Below are the code and all the weights of a small trained network. Each question names an input and a target symbol and asks about switching units off, where a switched-off unit gives its printed mean instead of its output.

import numpy as np


def w(rows, s, z=0):
    codes = np.array(rows[::2]) - 128.0
    scale = np.full(codes.shape[1], s)
    scale[-1] = z or s
    return codes * scale


def softmax(a):
    e = np.exp(a - a.max(-1, keepdims=True))
    return e / e.sum(-1, keepdims=True)


def log_softmax(a):
    a = a - a.max(-1, keepdims=True)
    return a - np.log(np.exp(a).sum(-1, keepdims=True))


def net(x, mask):
    ids = ['βδζηλμξστψ'.index(c) for c in x.split()]
    T = len(ids)
    res = E[ids] + P[:T]
    u = 0
    for l in range(2):
        r = res
        for j in range(3):
            rows = slice(3 * j, 3 * j + 3)
            q, k, v = (r @ M[l][rows].T for M in (Q, K, V))
            z = softmax(np.where(np.tri(T) > 0, q @ k.T / 3**0.5, -1e9)) @ v
            o = O[l][rows]
            res = res + np.where(mask[u + j], z, o[:, -1]) @ o[:, :-1]
        u += 3
    return log_softmax(res[-1] @ U[:, :-1].T + U[:, -1])


Q, K, V, O = {}, {}, {}, {}
E = w([
[170,120,209,130],'β',
[5,85,48,124],'δ',
[108,182,144,148],'ζ',
[208,62,104,169],'η',
[118,81,158,129],'λ',
[160,50,87,125],'μ',
[23,151,100,136],'ξ',
[182,50,167,119],'σ',
[127,84,40,160],'τ',
[178,102,55,176],'ψ',
],0.012)
P = w([
[98,126,105,198],'0',
[180,144,88,77],'1',
[107,109,124,140],'2',
[181,144,101,60],'3',
[93,115,140,130],'4',
[179,151,111,44],'5',
[79,118,161,120],'6',
[185,157,126,23],'7',
[61,127,183,113],'8',
[184,163,145,2],'9',
],0.014)
Q[0] = w([
[84,159,142,143],'0.h1',
[171,152,105,56],'0.h1',
[99,65,116,188],'0.h1',
[134,56,130,6],'0.h2',
[183,179,128,141],'0.h2',
[164,117,90,101],'0.h2',
[136,163,95,78],'0.h3',
[131,161,131,143],'0.h3',
[116,188,103,110],'0.h3',
],0.023)
K[0] = w([
[169,154,80,150],'0.h1',
[81,164,168,83],'0.h1',
[147,65,93,191],'0.h1',
[86,251,210,100],'0.h2',
[170,103,94,89],'0.h2',
[118,115,213,105],'0.h2',
[89,112,116,79],'0.h3',
[133,123,142,102],'0.h3',
[135,169,118,63],'0.h3',
],0.02)
V[0] = w([
[47,255,226,12],'0.h1',
[128,48,206,145],'0.h1',
[218,199,136,237],'0.h1',
[116,65,102,88],'0.h2',
[138,142,246,109],'0.h2',
[154,40,165,57],'0.h2',
[145,51,113,14],'0.h3',
[29,36,236,86],'0.h3',
[170,105,153,238],'0.h3',
],0.0079)
O[0] = w([
[147,135,7,161,2],'0.h1',
[73,173,182,103,152],'0.h1',
[173,182,183,108,134],'0.h1',
[114,114,117,141,134],'0.h2',
[109,174,146,72,152],'0.h2',
[69,138,137,90,161],'0.h2',
[142,99,184,102,156],'0.h3',
[64,98,82,89,107],'0.h3',
[73,198,127,147,159],'0.h3',
],0.013,0.0046)
Q[1] = w([
[158,143,54,104],'1.h1',
[171,155,83,89],'1.h1',
[181,107,92,68],'1.h1',
[42,44,131,141],'1.h2',
[107,101,160,126],'1.h2',
[212,112,106,43],'1.h2',
[234,87,161,49],'1.h3',
[38,96,208,221],'1.h3',
[34,101,174,253],'1.h3',
],0.016)
K[1] = w([
[171,84,122,77],'1.h1',
[179,133,103,66],'1.h1',
[144,148,74,52],'1.h1',
[43,49,151,162],'1.h2',
[121,119,188,129],'1.h2',
[173,110,59,38],'1.h2',
[152,217,22,53],'1.h3',
[57,192,168,245],'1.h3',
[74,142,166,248],'1.h3',
],0.015)
V[1] = w([
[40,119,129,246],'1.h1',
[172,120,72,154],'1.h1',
[161,247,100,195],'1.h1',
[182,148,89,137],'1.h2',
[43,112,123,206],'1.h2',
[148,63,144,99],'1.h2',
[103,204,49,151],'1.h3',
[166,13,127,175],'1.h3',
[49,67,127,35],'1.h3',
],0.016)
O[1] = w([
[149,161,3,183,118],'1.h1',
[174,75,103,52,6],'1.h1',
[48,179,79,55,150],'1.h1',
[52,139,133,164,2],'1.h2',
[179,144,206,86,37],'1.h2',
[138,139,114,229,204],'1.h2',
[103,120,83,191,35],'1.h3',
[206,86,102,18,30],'1.h3',
[175,235,114,103,104],'1.h3',
],0.013,0.0066)
U = w([
[60,130,253,74,136],'β',
[169,106,188,130,121],'δ',
[62,60,168,87,122],'ζ',
[79,126,112,225,153],'η',
[130,174,166,159,94],'λ',
[160,175,81,119,66],'μ',
[118,95,113,108,243],'ξ',
[134,178,85,186,139],'σ',
[119,105,62,202,118],'τ',
[71,68,94,193,72],'ψ',
],0.0065,0.011)

Each question gives the input, a string of symbols that net reads in full, and the target symbol t.
The units are the heads (3 rows each of Q, K, V and O). Each row of codes is followed by its name. A weight is (code - 128) times the scale printed after its matrix; where a second scale follows, it is the last column's (O and U).
mask holds one flag per head, layer by layer. A switched-off head (its flag False) gives its mean, the last column of its rows in O, instead of its output. The means were averaged over made-up inputs and are rounded, as every weight is.
A unit's drop is (log p(t) with every unit on - log p(t) with that unit switched off) / (log p(t) with every unit on - log p(t) with every unit switched off).
The circuit of an input: a set's keep is (log p(t) with only the set's units on - log p(t) with every unit switched off) / (log p(t) with every unit on - log p(t) with every unit switched off). Starting from all 6 units, units are removed one at a time, each time the one whose removal leaves the highest keep (on an exact tie, the one counted first), for as long as the keep stays at least 0.8.
units of the circuit, in order: the units of the circuit, biggest drop first
most important unit: the unit with the biggest drop
which heads matter: for each layer, one digit per head in row order, 1 if its drop is at least 0.15 and else 0, layers parted by /
input ξ τ η δ δ, target τ: units of the circuit, in order	[1.h1, 0.h2]
input β δ ζ ζ ξ μ ζ σ, target ζ: which heads matter	110 / 110
input η β ζ η β σ η β ξ μ, target ξ: units of the circuit, in order	[0.h1, 1.h1]
input β σ ξ ζ ξ μ σ, target η: units of the circuit, in order	[1.h3, 0.h3]
input ψ β σ β μ ζ, target ζ: units of the circuit, in order	[1.h1, 0.h1, 0.h3, 1.h3]
input η η η μ β β ψ, target β: which heads matter	101 / 011
input β λ ψ, target η: units of the circuit, in order	[1.h3, 0.h3]
input δ δ δ, target μ: units of the circuit, in order	[1.h1, 1.h3, 1.h2, 0.h1]
input σ ψ ζ λ δ μ, target δ: units of the circuit, in order	[1.h1, 0.h3, 0.h1]
input σ σ ξ τ, target ξ: units of the circuit, in order	[0.h1, 1.h3, 1.h1]
input β μ β ξ ξ λ β ξ μ, target η: units of the circuit, in order	[0.h3, 1.h3]
input β τ τ β δ η ζ η ζ, target η: most important unit	0.h3
input ψ τ μ ζ ζ β β β β ζ, target ζ: units of the circuit, in order	[1.h1, 0.h1, 1.h2]
input μ β τ ξ, target ξ: units of the circuit, in order	[0.h3, 0.h1, 1.h1, 1.h3]
input β β β β β τ, target β: which heads matter	011 / 100
input η η β β ζ ζ δ, target β: which heads matter	100 / 001
input β σ η λ, target β: which heads matter	110 / 100
input μ ξ η, target δ: most important unit	0.h1
input δ η δ δ λ ζ μ β η ψ, target β: which heads matter	011 / 100
input ψ ζ σ δ ζ μ ξ η β, target ζ: most important unit	0.h3
input η λ δ, target β: which heads matter	101 / 011
